Each row has a class, written after it.
-9 29 72 9 -83 13 -9 36 11 48 -31 -20 -32 7 19 -1 -35 29 -35 -8 -2 -30
 15 15 14 24 1 -4 69 -39 -20 -23 -23 6 -5 -27 -35 -9 12 -2 3 -38 -> lek
-40 68 7 24 -6 29 19 2 14 -25 27 5 -25 -23 55 -2 -5 21 -5 42 -9 -19 -11
 6 -15 32 20 -22 -32 -6 -32 -65 -5 -7 62 37 -7 -58 -40 6 -32 59 -> kago
-1 8 6 -17 34 6 -16 -3 -16 5 -10 3 13 3 -24 17 -4 -23 -23 41 8 -1 -1 13
 15 -6 -4 5 -7 23 30 4 -10 -17 18 -10 9 -8 5 4 -9 -4 -> nazo
1 2 10 -8 29 10 1 -7 4 21 -21 0 -24 9 8 -9 -24 7 -6 3 26 -8 6 17 -7 -3 2
 -24 26 16 -14 9 17 -4 22 6 -6 9 4 -1 23 -1 -> sapid
-20 2 -3 19 1 8 -9 -16 9 2 4 2 -12 16 3 2 7 -10 -12 29 0 -15 -10 1 -1 12
 30 -1 0 7 -24 -5 22 -12 6 -4 -18 -24 -12 1 -20 12 -> kago
1 -6 -10 -10 9 -4 -12 14 -12 -1 -7 -6 -20 -4 4 5 -14 -18 14 20 0 -17 -16
 9 17 -7 35 -5 25 11 -12 8 25 -15 -1 -10 9 -4 -1 -7 21 -8 -> sapid
-13 -42 16 27 -58 0 -9 -27 -4 30 -7 -42 14 -1 -14 12 9 -15 -50 -57 -29
 -7 28 -35 -6 18 22 41 12 -28 -30 -51 -15 -12 -42 13 40 9 4 -3 6 -6 -> nazo
12 -4 27 35 -23 -9 -2 -2 -17 50 31 -28 60 5 8 9 21 69 -27 -36 -54 8 5 22
 20 44 24 -20 -2 -11 -11 -44 31 27 -10 29 21 -8 22 -19 -58 -19 -> gis
3 27 22 39 56 2 8 -3 -19 -15 11 18 -19 5 -17 -24 12 26 13 -7 10 -5 -9 -5
 0 7 12 -9 -12 -1 -20 6 18 11 41 27 28 -11 -29 -21 3 21 -> gis
0 11 22 -23 7 16 6 15 15 -33 -29 11 -19 4 -12 -1 3 12 25 -21 4 -11 7 17
 -29 35 -19 -36 19 6 -7 24 -21 -9 -10 -8 -7 -17 1 7 -2 28 -> Gepe
-4 -9 -4 -28 12 4 -20 1 18 31 0 12 -16 25 -3 -12 17 -7 -12 -7 22 -12 -16
 8 17 4 -4 -31 28 1 -3 32 -2 44 18 -22 -5 -7 8 -17 21 -11 -> lek
12 19 4 4 14 -8 6 12 10 -3 -17 -18 -11 -30 -11 -26 1 18 -1 -4 -24 18 25
 0 7 6 15 -2 -6 35 4 -29 -2 4 -2 18 11 5 -3 7 9 -12 -> sapid
-10 6 16 -2 13 10 19 -14 12 26 16 -8 -40 -19 18 -6 -27 -2 -29 40 17 -2
 22 9 6 6 2 19 15 39 -4 18 -19 2 25 -10 -11 -17 -11 14 3 -11 -> Meruf
20 9 7 5 14 15 31 1 11 21 7 -16 4 -4 2 -3 13 46 -22 -11 7 2 8 -7 5 25 26
 11 36 -1 -5 2 -8 4 12 44 2 1 14 -9 12 -10 -> Ragov
-12 6 -7 31 29 -16 6 -30 13 14 -8 1 -9 1 6 7 -6 -8 0 47 20 5 -11 3 32 7
 31 -10 8 12 -11 7 -23 -7 7 -12 -14 -18 -9 13 -4 10 -> kago
15 29 4 -19 57 28 63 47 33 30 9 -13 -34 -3 35 3 -23 4 17 23 -3 18 13 -12
 -10 -24 -37 -22 4 39 -5 14 -5 -53 35 54 -5 -7 -16 -4 3 20 -> sapid
7 1 28 -1 -1 18 1 -22 18 -4 17 3 -10 -2 15 -28 21 1 12 21 18 -11 5 18
 -10 1 10 11 -9 16 -17 7 4 -12 9 -21 16 11 -7 -3 0 -7 -> gis
-12 13 -14 12 -1 1 12 56 1 8 -88 -5 8 -38 -20 17 39 11 -8 32 -6 2 10 2
 33 -2 42 -28 12 15 -16 25 -15 13 -25 -6 9 -4 -41 -26 -3 3 -> nazo
3 -2 -27 -48 -40 23 29 -22 21 17 -15 -45 25 7 14 27 -22 -24 -3 -55 1 30
 2 -23 -35 20 -54 -2 -2 13 40 15 -43 -21 -18 29 -18 5 6 28 -24 2 -> Gepe
41 36 -28 -35 -18 21 65 -34 61 79 -24 -47 -4 -47 -24 9 -6 -9 -5 21 -2 31
 33 -25 18 13 -12 0 -37 27 2 12 -44 1 -4 23 -15 14 36 53 7 -11 -> Ragov
-3 0 -21 -6 4 -16 -23 13 21 -45 -35 13 3 -10 10 -16 29 28 -17 21 25 -1
 -14 -1 4 3 36 8 28 -14 25 5 -36 6 0 -34 -13 16 -8 -21 41 -16 -> Ragov
-1 -21 15 -7 14 27 4 -6 -9 1 26 53 15 -7 7 10 10 21 -10 -1 40 -14 17 44
 -20 43 15 -27 -2 37 -10 18 -2 24 5 -20 -10 -28 -9 -4 -32 -1 -> Meruf
6 10 19 24 -4 -23 12 -9 -14 -1 40 -30 -31 10 -5 -12 -6 0 17 22 16 -8 -11
 -7 28 31 2 -23 -12 44 -21 29 19 26 11 -9 13 -15 -3 -6 17 3 -> feka
18 2 1 15 -11 12 19 -13 12 11 5 -10 -7 -19 19 0 -12 -7 10 -31 3 -11 14 0
 -12 24 33 -21 11 10 -40 0 17 -15 -16 13 9 7 2 -12 4 14 -> sapid
-13 -38 12 -46 23 -15 -29 27 -25 37 -63 36 6 -5 -56 18 -35 -49 -34 -43 5
 12 16 -9 35 -42 60 15 68 -41 20 15 7 35 -9 -11 18 -19 22 13 18 -38 -> sapid
12 14 -8 5 -42 -9 1 -31 -2 32 -13 -5 -17 -4 15 -31 18 -20 5 14 2 1 10 3
 -3 36 33 -2 22 10 -33 15 -3 17 -8 8 -10 11 -17 -7 22 -22 -> Ragov
18 5 -1 -27 33 24 7 -43 -15 -9 -11 -18 -6 13 -19 20 0 1 -6 -41 10 -22
 -18 -4 -9 24 33 -2 20 -5 8 15 -5 7 16 25 13 -2 12 -6 -9 16 -> Gepe
-13 -33 -15 -13 14 14 -4 -15 -11 34 -45 -19 -7 26 -43 25 -4 -6 -19 -18 3
 -15 -6 -9 14 -3 21 -16 -5 16 -27 -16 23 -11 -8 5 16 -8 -6 4 25 -13 -> sapid
51 10 -48 -15 -60 -38 -15 -74 -44 34 93 -73 86 -25 14 -12 -43 8 -27 -85
 6 26 -9 -36 -32 42 -78 54 -6 34 44 6 -2 27 -1 44 43 26 -32 -4 -5 3 -> Meruf
-2 -20 32 -6 -61 48 26 1 38 15 9 -24 5 17 4 5 3 -11 -11 12 35 4 21 -7
 -13 38 26 -28 34 10 -32 29 40 -5 -9 -13 11 -29 16 21 -21 -23 -> feka
12 8 3 -29 49 0 -16 -7 4 -4 -11 40 -24 -12 9 -18 -4 5 -11 45 17 6 -1 21
 3 -14 21 17 16 -11 11 3 -10 1 17 2 -21 -5 4 -8 5 -6 -> Ragov
6 -1 -3 3 7 16 21 -14 8 -4 -13 -9 -9 0 -12 -2 23 -6 7 20 8 -13 -10 -1 15
 14 22 -13 -24 9 -9 -2 -16 0 14 -24 6 -10 -10 -10 11 -9 -> gis
0 26 5 13 -27 27 16 -34 11 28 10 4 1 13 26 -3 -1 -36 3 -3 9 -7 6 8 -12
 23 34 -8 10 12 -37 31 20 -22 -2 -20 11 6 9 11 4 8 -> fitos
24 -7 -6 -12 -5 15 -1 -8 6 23 38 -3 18 12 13 0 21 -16 -7 -31 -7 1 -2 -14
 3 12 23 -1 14 -16 -10 -8 -17 -3 -2 6 31 -9 -6 -17 3 -15 -> lek
-14 4 7 5 -44 11 -9 -15 -5 29 4 -19 -17 -18 23 -3 -3 -3 -22 -22 -40 -8 3
 8 6 28 -2 14 8 1 -16 -31 10 39 2 20 -14 12 12 15 1 6 -> fitos
-5 -1 4 -11 13 10 -3 20 15 -2 2 11 1 1 -19 -9 -7 11 -2 -1 8 -6 3 13 3 -5
 5 -7 11 21 -14 9 40 -14 -12 -11 16 -15 11 -1 9 3 -> sapid
-7 7 -19 -41 -14 -23 -25 -7 55 -9 -82 -76 -2 -21 -18 1 18 -13 11 68 -56
 16 -12 16 47 14 -70 -36 -8 57 12 11 -5 8 -18 -19 -7 -3 1 41 1 8 -> feka
2 9 -13 10 45 20 5 -11 -2 38 -1 1 -15 6 -12 14 11 -10 -22 7 -14 0 11 1 8
 5 9 5 -9 5 -5 8 -13 3 25 27 3 -14 -10 5 -10 0 -> lek
18 -25 1 24 13 -13 10 -74 3 20 17 -14 -12 -26 -9 8 3 -27 -36 -3 -17 -19
 31 -7 -6 31 27 16 -4 23 -15 -4 -12 19 4 -6 -1 8 -18 -8 -15 11 -> Meruf
-6 -18 11 47 -4 29 55 1 19 12 3 -13 -5 -5 -18 -10 25 2 -31 1 9 10 25 -6
 2 30 11 9 14 16 7 -14 6 21 -8 29 -19 -4 32 -1 -16 -19 -> nazo
10 37 46 29 34 -46 8 63 -16 2 14 31 -10 -2 1 -14 5 77 3 24 -12 9 14 22
 19 11 48 -47 3 21 -3 3 15 24 7 -6 -20 -17 2 -43 -15 -9 -> Ragov
-6 5 -20 -30 0 33 30 0 1 9 -56 30 -50 12 12 -47 59 8 51 45 50 -11 -21 33
 -25 13 27 -15 -14 11 -11 12 -6 48 35 -14 -20 -18 -10 -7 -9 -17 -> gis
18 -9 7 -11 13 4 10 -9 15 -10 -11 -10 -2 8 10 -3 7 -1 7 20 11 6 -2 9 10
 0 15 -19 -2 5 -15 14 17 -6 -15 -12 9 -10 10 -5 -11 -2 -> feka
-22 8 -2 0 -26 -17 6 2 15 48 -19 -8 -3 -23 -23 18 -4 -10 -6 -7 -55 -5 3
 5 43 33 -34 -19 6 -9 -29 -6 -16 36 -13 -15 11 -25 14 30 19 40 -> fitos
-2 4 -6 15 9 5 30 -20 9 9 5 -3 -8 -9 3 10 -9 -19 -29 -23 4 -14 14 -8 -5
 29 24 -12 10 13 -6 19 -11 20 21 -5 -6 -14 2 -5 2 5 -> Meruf
10 34 -21 -5 51 8 31 -8 21 -8 -2 -7 -15 -21 5 -20 -3 43 -12 52 6 12 5 12
 -12 3 -8 -7 -24 16 1 -8 7 -2 32 27 -16 -19 -1 -2 8 21 -> Ragov
51 24 65 -35 19 32 -50 -23 -41 -47 63 42 66 -11 -19 -15 -23 24 -6 -17 4
 5 37 68 -49 64 0 -42 10 23 11 0 37 -6 0 3 21 -28 0 5 -54 0 -> Gepe
14 -17 27 105 114 -45 93 -32 -49 -11 -9 68 17 1 6 -3 21 18 11 -35 33 16
 21 26 21 -31 77 -10 -32 2 5 -47 -19 14 -12 33 -14 40 -15 -43 -13 -4 -> sapid
17 -6 8 -11 -24 16 20 -18 28 4 -12 -37 -4 -9 7 4 3 -25 -24 -23 -7 9 12
 -23 9 20 4 1 6 12 4 10 -3 15 -8 18 -10 5 11 -2 -16 -11 -> feka
10 19 1 -29 25 17 13 2 10 12 26 11 -29 0 19 -12 -8 31 -14 19 17 -22 10
 21 -20 25 24 -16 -3 8 -31 18 12 4 25 -2 -9 -40 16 -31 11 25 -> Ragov
12 18 -3 -18 13 -5 -2 -16 -4 -5 -4 -16 -2 -16 11 -27 14 48 5 19 -10 8 -3
 23 -4 17 11 17 1 16 -4 -30 1 6 6 35 8 -11 2 2 1 -1 -> Ragov
5 -6 0 8 34 8 28 -50 19 -3 3 -26 13 7 21 -10 -6 -3 -14 18 16 0 0 12 -3 4
 21 -17 20 9 -16 -18 9 -2 21 20 -8 -18 4 3 -1 16 -> kago
-6 18 -6 -23 25 19 -15 -17 17 14 2 -23 -30 10 20 0 -10 10 -15 40 2 -8 -3
 -3 -14 0 26 -18 -16 18 -29 -14 7 -21 37 6 -1 -34 -13 3 -8 23 -> kago
-11 -16 -6 5 22 15 11 8 -1 -2 -10 -1 -2 2 -17 0 21 -11 0 20 10 -1 -8 11
 18 7 -11 -1 3 16 2 -4 -5 4 -2 12 10 -6 16 8 13 -2 -> nazo
9 -22 -14 4 11 12 -20 -16 -15 16 -18 42 12 14 -1 -13 13 -15 6 -31 12 5 1
 10 -21 27 22 -12 38 -21 -23 -3 24 3 -10 24 13 1 -13 -8 -10 -3 -> sapid
3 59 16 2 66 3 6 -21 28 -37 -6 -39 -12 -24 16 14 -42 14 -36 56 -18 1 16
 -11 -27 -4 39 9 30 22 19 24 28 -59 60 33 0 -31 -18 -17 -34 46 -> Ragov
9 2 4 5 21 5 -7 -28 -2 12 1 2 -3 4 9 3 -27 -4 -15 -21 20 -4 9 7 -19 12
 21 -6 14 10 5 1 11 -10 17 8 -5 14 14 -1 -5 1 -> sapid
-14 -5 -24 10 -28 -3 20 24 -6 20 -1 19 -1 -8 -4 -4 16 23 -1 13 24 -26 14
 32 -26 22 12 -34 -20 -16 -25 19 12 55 -4 -50 -19 -36 -8 -22 -1 20 -> lek
26 -7 -23 7 30 -1 10 34 -25 -2 17 -6 -9 2 8 8 -11 -18 -16 11 -21 35 32
 -13 -34 -8 55 16 -28 -9 32 21 28 -2 9 9 -15 -18 30 1 -44 -28 -> feka
-9 9 -27 7 40 35 -3 -78 57 40 26 49 -1 -24 -20 18 12 -43 -37 49 48 9 22
 -7 32 24 53 -8 -55 35 -33 38 -40 -12 -2 -41 5 -30 -11 25 -19 24 -> kago
2 4 -18 -6 16 -13 -18 1 -1 1 -16 15 6 -6 10 4 7 -10 -5 24 -8 3 -1 18 8 1
 18 2 4 19 10 18 -15 -11 -8 -32 1 -1 -9 7 -8 -20 -> Meruf
5 -20 16 12 38 16 12 11 2 -5 2 16 -9 5 4 -22 8 10 -3 10 19 20 16 11 -17
 2 -18 -12 6 9 -7 -14 3 -6 -4 25 1 -5 5 -11 -2 2 -> nazo
21 36 -30 -7 -47 11 -54 34 -8 98 21 18 -33 -5 41 2 -78 -39 -16 29 18 52
 21 -14 -25 13 -56 -16 10 -34 14 52 -27 -2 17 -6 -54 10 -11 36 -5 -44 -> lek
-2 13 11 -8 13 8 4 -3 6 17 6 15 8 6 8 -2 2 16 -11 14 16 -9 2 27 -3 -4 -1
 1 7 -7 -1 3 -4 0 8 -17 3 -24 -7 -10 -19 7 -> lek
-3 -15 0 13 -14 -13 1 39 11 -5 -3 13 15 -3 1 8 -3 -1 7 1 -12 -16 2 15 8
 5 20 -36 23 -10 -27 2 32 -14 -32 -36 5 -7 2 -19 15 5 -> sapid
12 -6 -25 7 32 14 21 -1 2 -3 -26 6 -6 -1 -11 -8 -1 2 -2 -8 13 2 3 9 -9 8
 40 2 20 -9 3 -4 18 -1 2 8 -4 -6 30 1 5 -12 -> sapid
2 -25 -4 -23 28 -3 -25 -17 1 -3 -24 -27 -24 37 -1 11 20 46 -22 3 6 -18
 -17 -1 1 7 -18 0 -39 -4 -3 -32 -34 -5 12 -16 10 5 11 -3 20 3 -> feka
-10 3 11 3 -3 -32 13 26 -35 20 -29 0 -14 16 2 8 -22 -15 0 -24 -8 5 4 -15
 -5 -19 46 -8 7 8 14 -19 9 0 5 5 -12 -5 -14 -24 -16 -21 -> sapid
13 -3 9 15 11 12 15 -6 -29 29 14 7 -22 7 1 23 -14 -6 -37 27 10 -28 12 15
 -12 11 64 7 16 -18 12 3 15 20 27 -18 -42 -28 3 -35 -44 -18 -> lek
6 -3 15 -3 1 35 -19 -2 -8 21 34 4 -4 4 26 17 -5 18 -10 38 19 -5 -21 27
 31 23 32 -38 15 18 -13 -12 16 6 10 5 -10 -24 -11 -11 -24 -33 -> lek
-16 -38 24 -73 61 -3 -36 12 10 -3 16 -39 -52 12 21 0 4 55 12 90 -2 -9 3
 25 -34 -29 -19 41 26 73 -3 22 14 -52 34 22 20 -29 -27 4 -5 28 -> Ragov
-3 3 -12 -2 4 20 35 -39 8 21 4 -17 -5 6 25 0 -23 -20 -2 4 9 12 3 -1 -23
 10 -4 -7 10 -4 -14 -5 11 -4 23 11 5 -15 10 21 9 24 -> fitos
-17 7 -14 -33 8 15 -6 23 20 -10 -3 -15 -32 1 -1 -1 -7 24 0 34 -5 7 -5 -2
 -20 -6 -14 9 5 -10 6 7 -5 -20 3 -8 9 -23 -2 21 -2 14 -> Gepe
-1 32 1 38 27 33 27 -31 55 24 2 29 -28 -20 -17 18 -21 -64 -40 26 3 7 40
 -14 24 3 58 13 -22 19 -19 46 -12 -50 -17 -45 -10 -10 26 34 -16 -20 -> Meruf
-9 -5 -3 -5 18 26 18 27 -2 -9 -9 -7 -22 -5 13 -4 5 5 -7 26 19 2 2 10 -11
 3 2 1 5 10 11 -9 -11 1 19 16 -6 -13 15 -2 5 -3 -> nazo
2 -5 -10 46 -12 -17 45 -51 -1 31 -13 -27 20 1 -21 30 -26 -55 3 -29 -23
 -7 26 -8 -1 5 64 12 -10 -6 -28 -6 27 -49 -40 -10 22 -4 33 20 -17 7 -> sapid
5 5 -12 -14 42 6 25 -64 -11 31 1 -25 11 -2 19 22 15 -6 -18 -37 -31 -14
 13 20 -10 20 18 4 -44 59 -9 -11 -15 1 18 40 15 -5 0 2 -38 21 -> Meruf
7 1 -10 5 -7 26 0 -28 14 15 -8 -5 -3 -5 0 -6 -8 -5 -13 -17 27 10 -6 -7 9
 14 23 25 40 -31 0 -5 -20 3 -7 9 9 -14 11 16 1 -21 -> lek
